Below are the code and all the weights of a small trained network. Each question names an input and a class and asks about switching units off, where a switched-off unit gives its printed mean instead of its output.

import numpy as np


def w(rows, s, z=0):
    codes = np.array(rows[::2]) - 128.0
    scale = np.full(codes.shape[1], s)
    scale[-1] = z or s
    return codes * scale


def f(y):
    return np.maximum(y, 0)


def log_softmax(a):
    a = a - a.max(-1, keepdims=True)
    return a - np.log(np.exp(a).sum(-1, keepdims=True))


def net(x, mask):
    res = np.array(x, float).reshape(1, 3) / 4 @ E
    y = f(res @ A[0][:, :-1].T + A[0][:, -1])
    res = res + np.where(mask, y, B[0][:, -1]) @ B[0][:, :-1]
    return log_softmax(res[-1] @ U[:, :-1].T + U[:, -1])


A, B = {}, {}
E = w([
[117,7,136,173,78,67,117,146,107,103],'x0',
[88,117,204,37,57,167,104,137,99,160],'x1',
[185,166,181,186,140,156,81,204,78,92],'x2',
],0.013)
A[0] = w([
[205,122,169,130,97,165,137,227,164,156,42],'n1',
[146,174,133,193,175,163,91,184,110,124,170],'n2',
[123,34,155,142,84,64,131,148,108,89,34],'n3',
[120,137,91,110,129,72,234,52,166,180,141],'n4',
[124,133,76,153,183,90,159,142,163,68,254],'n5',
[167,171,161,192,174,146,92,132,48,101,51],'n6',
[94,134,208,59,60,186,107,153,104,170,117],'n7',
[177,136,167,157,90,152,125,149,97,105,54],'n8',
[106,111,79,93,148,125,195,111,126,170,58],'n9',
[200,161,67,247,221,79,191,105,160,110,57],'n10',
[137,217,128,84,179,240,171,113,144,141,47],'n11',
],0.012,0.0099)
B[0] = w([
[54,137,112,129,59,78,116,61,187,103,161],'n1',
[199,130,120,149,129,154,57,85,157,113,217],'n2',
[27,94,128,206,133,182,190,147,81,148,193],'n3',
[174,58,134,199,105,127,24,87,174,139,223],'n4',
[193,137,174,81,128,183,145,162,90,204,233],'n5',
[111,124,52,184,111,87,72,47,169,113,191],'n6',
[202,155,107,57,84,114,155,74,144,236,235],'n7',
[103,118,72,132,83,151,139,109,191,124,162],'n8',
[133,81,123,118,86,81,76,35,190,44,166],'n9',
[150,158,42,63,51,101,210,115,137,183,248],'n10',
[12,1,74,197,117,166,189,221,26,89,210],'n11',
],0.01,0.018)
U = w([
[142,157,84,1,68,140,205,91,138,210,96],'0',
[122,111,81,184,92,136,20,38,193,123,108],'1',
[55,80,78,226,104,180,219,177,61,143,116],'2',
[184,136,139,67,139,214,62,151,96,195,254],'3',
[93,187,157,115,161,90,158,189,127,48,113],'4',
[142,162,174,103,185,89,168,182,111,105,114],'5',
[90,155,127,153,199,107,135,143,124,78,112],'6',
[134,160,177,128,230,110,140,112,130,64,112],'7',
],0.0094,0.022)

Each question gives the input, the list of numbers given to net, and the class t.
The units are the neurons (one row each of A and B). Each row of codes is followed by its name. A weight is (code - 128) times the scale printed after its matrix; where a second scale follows, it is the last column's (A, B and U).
mask holds one flag per neuron, in row order. A switched-off neuron (its flag False) gives its mean, the last column of its row in B, instead of its output. The means were averaged over made-up inputs and are rounded, as every weight is.
A unit's drop is (log p(t) with every unit on - log p(t) with that unit switched off) / (log p(t) with every unit on - log p(t) with every unit switched off).
The circuit of an input: a set's keep is (log p(t) with only the set's units on - log p(t) with every unit switched off) / (log p(t) with every unit on - log p(t) with every unit switched off). Starting from all 11 units, units are removed one at a time, each time the one whose removal leaves the highest keep (on an exact tie, the one counted first), for as long as the keep stays at least 0.8.
circuit, biggest first: the units of the circuit, biggest drop first
unit that matters most: the unit with the biggest drop
top k neurons: the k neurons with the biggest drops, biggest first
drop when u is switched off: that unit's drop, to one decimal
input [8,-6,-1], class 2: unit that matters most -> n3
input [4,3,-5], class 1: top 3 neurons -> [n11, n10, n5]
input [2,-4,1], class 0: top 2 neurons -> [n10, n4]
input [-2,2,-1], class 3: top 3 neurons -> [n10, n3, n1]
input [-8,-7,-4], class 2: top 2 neurons -> [n11, n7]
input [-6,4,5], class 2: top 2 neurons -> [n11, n4]
input [3,4,-6], class 1: top 3 neurons -> [n10, n4, n5]
input [4,5,3], class 0: top 3 neurons -> [n7, n11, n4]
input [1,-6,6], class 0: top 4 neurons -> [n10, n4, n5, n9]
input [7,0,5], class 2: top 2 neurons -> [n3, n4]
input [8,-8,1], class 0: top 2 neurons -> [n10, n11]
input [2,5,5], class 0: top 2 neurons -> [n7, n4]
input [-6,-5,-5], class 2: top 2 neurons -> [n11, n7]
input [-3,7,7], class 0: circuit, biggest first -> [n7]
input [-5,3,-1], class 2: top 2 neurons -> [n11, n10]
input [2,2,-8], class 1: drop when n5 is switched off -> 0.0
input [0,-8,-2], class 0: drop when n10 is switched off -> 2.2
input [-2,6,8], class 1: drop when n6 is switched off -> 0.2
